Below is a small trained network, with its code and all its weights. Each question gives an input and a class and asks what happens when units are switched off, that is, made to give their printed mean instead of their output.

import numpy as np


def w(rows, s, z=0):
    codes = np.array(rows[::2]) - 128.0
    scale = np.full(codes.shape[1], s)
    scale[-1] = z or s
    return codes * scale


def norm(h):
    return h / np.sqrt((h * h).mean(-1, keepdims=True) + 1e-5)


def f(y):
    return np.maximum(y, 0)


def log_softmax(a):
    a = a - a.max(-1, keepdims=True)
    return a - np.log(np.exp(a).sum(-1, keepdims=True))


def net(x, mask):
    res = np.array(x, float).reshape(1, 8) / 4 @ E
    u = 0
    for l in range(4):
        y = f(norm(res) @ A[l][:, :-1].T + A[l][:, -1])
        res = res + np.where(mask[u : u + 5], y, B[l][:, -1]) @ B[l][:, :-1]
        u += 5
    return log_softmax(norm(res)[-1] @ U[:, :-1].T + U[:, -1])


A, B = {}, {}
E = w([
[150,167,155,162,103,99,103,134,186,89,88],'x0',
[130,127,131,126,123,131,130,131,132,129,130],'x1',
[119,173,65,135,182,103,142,49,156,77,122],'x2',
[211,128,162,119,118,2,171,54,119,214,146],'x3',
[218,221,117,92,209,91,100,214,90,86,222],'x4',
[137,205,147,60,184,168,54,106,88,184,12],'x5',
[65,114,120,98,204,94,133,140,208,188,149],'x6',
[134,132,128,125,123,133,124,133,127,133,133],'x7',
],0.00073)
A[0] = w([
[98,107,91,106,165,160,187,118,54,142,139,2],'L0N1',
[173,135,122,77,105,77,222,118,99,153,100,27],'L0N2',
[69,169,142,180,149,168,91,100,122,64,132,76],'L0N3',
[101,158,195,53,147,135,7,117,132,142,89,203],'L0N4',
[221,136,119,192,45,158,121,88,12,49,81,150],'L0N5',
],0.0016,0.00068)
B[0] = w([
[168,158,154,114,93,202,153,104,32,131,173,149],'L0N1',
[182,137,111,143,140,180,90,113,122,71,44,162],'L0N2',
[228,43,120,139,156,179,109,144,143,125,130,174],'L0N3',
[119,149,129,160,50,88,190,160,118,72,155,228],'L0N4',
[53,139,74,68,235,78,229,164,255,196,126,253],'L0N5',
],0.0024,0.0017)
A[1] = w([
[157,93,145,97,161,72,112,120,54,135,93,172],'L1N1',
[198,63,135,104,97,99,116,9,122,124,119,108],'L1N2',
[40,136,100,113,117,201,108,200,103,77,123,184],'L1N3',
[197,120,73,79,90,181,231,114,72,93,108,255],'L1N4',
[176,160,145,100,99,4,94,70,83,160,134,117],'L1N5',
],0.0017,0.00057)
B[1] = w([
[130,87,145,177,162,133,149,170,84,110,155,165],'L1N1',
[173,93,124,161,161,216,91,195,97,118,172,187],'L1N2',
[213,11,135,144,197,75,81,143,154,155,109,248],'L1N3',
[53,85,188,111,183,63,43,103,152,222,207,237],'L1N4',
[132,37,82,113,140,250,106,214,178,73,119,201],'L1N5',
],0.0024,0.0015)
A[2] = w([
[243,119,109,150,112,76,189,93,140,230,132,216],'L2N1',
[111,140,183,155,174,92,150,164,186,143,119,134],'L2N2',
[127,194,128,67,120,139,76,110,76,168,58,42],'L2N3',
[62,96,122,130,96,130,115,166,125,174,154,255],'L2N4',
[157,161,137,30,173,174,56,142,97,176,3,186],'L2N5',
],0.0021,0.0007)
B[2] = w([
[58,92,95,150,185,182,4,203,157,36,56,218],'L2N1',
[103,178,130,86,175,143,206,153,91,164,94,232],'L2N2',
[63,112,145,182,128,11,109,111,173,13,193,146],'L2N3',
[164,247,195,120,149,47,114,111,83,178,89,241],'L2N4',
[120,43,76,207,90,68,146,131,174,85,237,252],'L2N5',
],0.0021,0.0018)
A[3] = w([
[141,145,55,126,194,160,120,2,186,104,159,134],'L3N1',
[108,127,126,149,137,59,113,180,108,138,197,255],'L3N2',
[124,96,138,162,92,121,197,137,131,117,185,87],'L3N3',
[167,190,140,168,91,161,172,164,199,63,59,164],'L3N4',
[79,83,122,155,49,178,136,27,147,177,52,166],'L3N5',
],0.0027,0.00084)
B[3] = w([
[148,130,231,126,37,141,132,180,95,199,53,190],'L3N1',
[109,167,116,127,56,164,160,36,130,118,65,252],'L3N2',
[141,157,97,157,124,74,42,90,146,57,48,148],'L3N3',
[77,72,163,113,131,163,117,38,10,230,226,182],'L3N4',
[220,254,71,64,177,132,141,177,92,52,214,185],'L3N5',
],0.0027,0.0032)
U = w([
[167,3,100,173,200,188,53,203,172,91,116,204],'0',
[198,244,77,73,161,129,152,153,90,59,202,161],'1',
[66,117,101,213,30,40,123,31,173,41,112,91],'2',
[55,150,139,87,186,94,210,134,210,196,75,70],'3',
[90,105,187,127,129,159,131,62,46,202,194,101],'4',
[125,123,162,137,133,130,146,116,105,141,87,240],'5',
[164,142,219,139,53,149,137,155,96,168,45,5],'6',
],0.0048,0.0011)

Each question gives the input, the list of numbers given to net, and the class t.
The units are the neurons (one row each of A and B). Each row of codes is followed by its name. A weight is (code - 128) times the scale printed after its matrix; where a second scale follows, it is the last column's (A, B and U).
mask holds one flag per neuron, layer by layer. A switched-off neuron (its flag False) gives its mean, the last column of its row in B, instead of its output. The means were averaged over made-up inputs and are rounded, as every weight is.
A unit's drop is (log p(t) with every unit on - log p(t) with that unit switched off) / (log p(t) with every unit on - log p(t) with every unit switched off).
The circuit of an input: a set's keep is (log p(t) with only the set's units on - log p(t) with every unit switched off) / (log p(t) with every unit on - log p(t) with every unit switched off). Starting from the 12 units with the biggest drops (on a tie, the unit counted first), units are removed one at a time, each time the one whose removal leaves the highest keep (on an exact tie, the one counted first), for as long as the keep stays at least 0.8.
circuit, biggest first: the units of the circuit, biggest drop first
k most important neurons: the k neurons with the biggest drops, biggest first
k most important neurons of layer l: the k neurons of layer l with the biggest drops, biggest first
input [6,1,5,-2,-1,8,-1,0], class 2: circuit, biggest first => [L2N5]
input [-7,-6,1,5,-6,-8,8,7], class 2: circuit, biggest first => [L0N5 L3N3]
input [2,-8,6,-7,-6,-3,-6,2], class 0: 2 most important neurons => [L0N3 L1N3]
input [8,-6,-7,8,-8,-6,2,2], class 0: 4 most important neurons => [L2N1 L3N2 L1N2 L0N4]
input [-3,-4,-2,6,-5,-6,3,-1], class 0: 3 most important neurons => [L2N1 L0N4 L1N2]
input [3,-4,8,0,5,-2,6,-1], class 6: 2 most important neurons => [L3N1 L0N5]
input [8,-4,7,2,3,7,1,7], class 4: 2 most important neurons => [L3N4 L0N4]
input [0,2,1,-4,5,-8,8,-6], class 2: circuit, biggest first => [L0N5 L3N2 L3N3]
input [7,1,5,7,-4,7,-7,-5], class 0: 3 most important neurons => [L2N1 L3N2 L1N5]
input [-1,5,8,-2,3,5,-8,2], class 3: circuit, biggest first => [L0N5 L3N5]
input [3,4,-1,-5,-7,6,3,7], class 1: circuit, biggest first => [L3N5 L2N1]
input [7,-6,8,-8,-6,-7,-5,1], class 0: circuit, biggest first => [L3N2 L0N3]
input [-4,-2,-1,-4,7,8,-4,7], class 2: 2 most important neurons of layer 3 => [L3N2 L3N5]
input [-4,-4,7,-6,-3,-5,-4,-5], class 6: 4 most important neurons => [L3N1 L2N5 L2N1 L1N5]
input [-2,3,-8,8,2,-6,3,-3], class 0: circuit, biggest first => [L2N1 L0N2]
input [-7,3,3,8,1,1,-6,-4], class 0: circuit, biggest first => [L2N1]
input [2,1,0,3,-1,5,2,1], class 2: 3 most important neurons => [L2N5 L0N5 L3N3]
input [1,8,-4,-4,4,-7,-4,5], class 2: circuit, biggest first => [L3N2 L3N5 L3N3]
input [7,-4,5,5,-7,-1,1,-4], class 1: circuit, biggest first => [L3N5 L0N5]
input [-6,0,8,-4,-1,6,-1,-3], class 6: 2 most important neurons of layer 1 => [L1N4 L1N3]
input [-4,8,0,-5,-7,6,-1,6], class 1: 2 most important neurons of layer 2 => [L2N1 L2N4]
input [6,5,8,-7,3,-3,-2,7], class 6: 4 most important neurons => [L3N1 L2N1 L1N5 L2N5]
input [8,5,-1,6,-7,-6,-5,-8], class 4: 3 most important neurons of layer 1 => [L1N3 L1N2 L1N4]
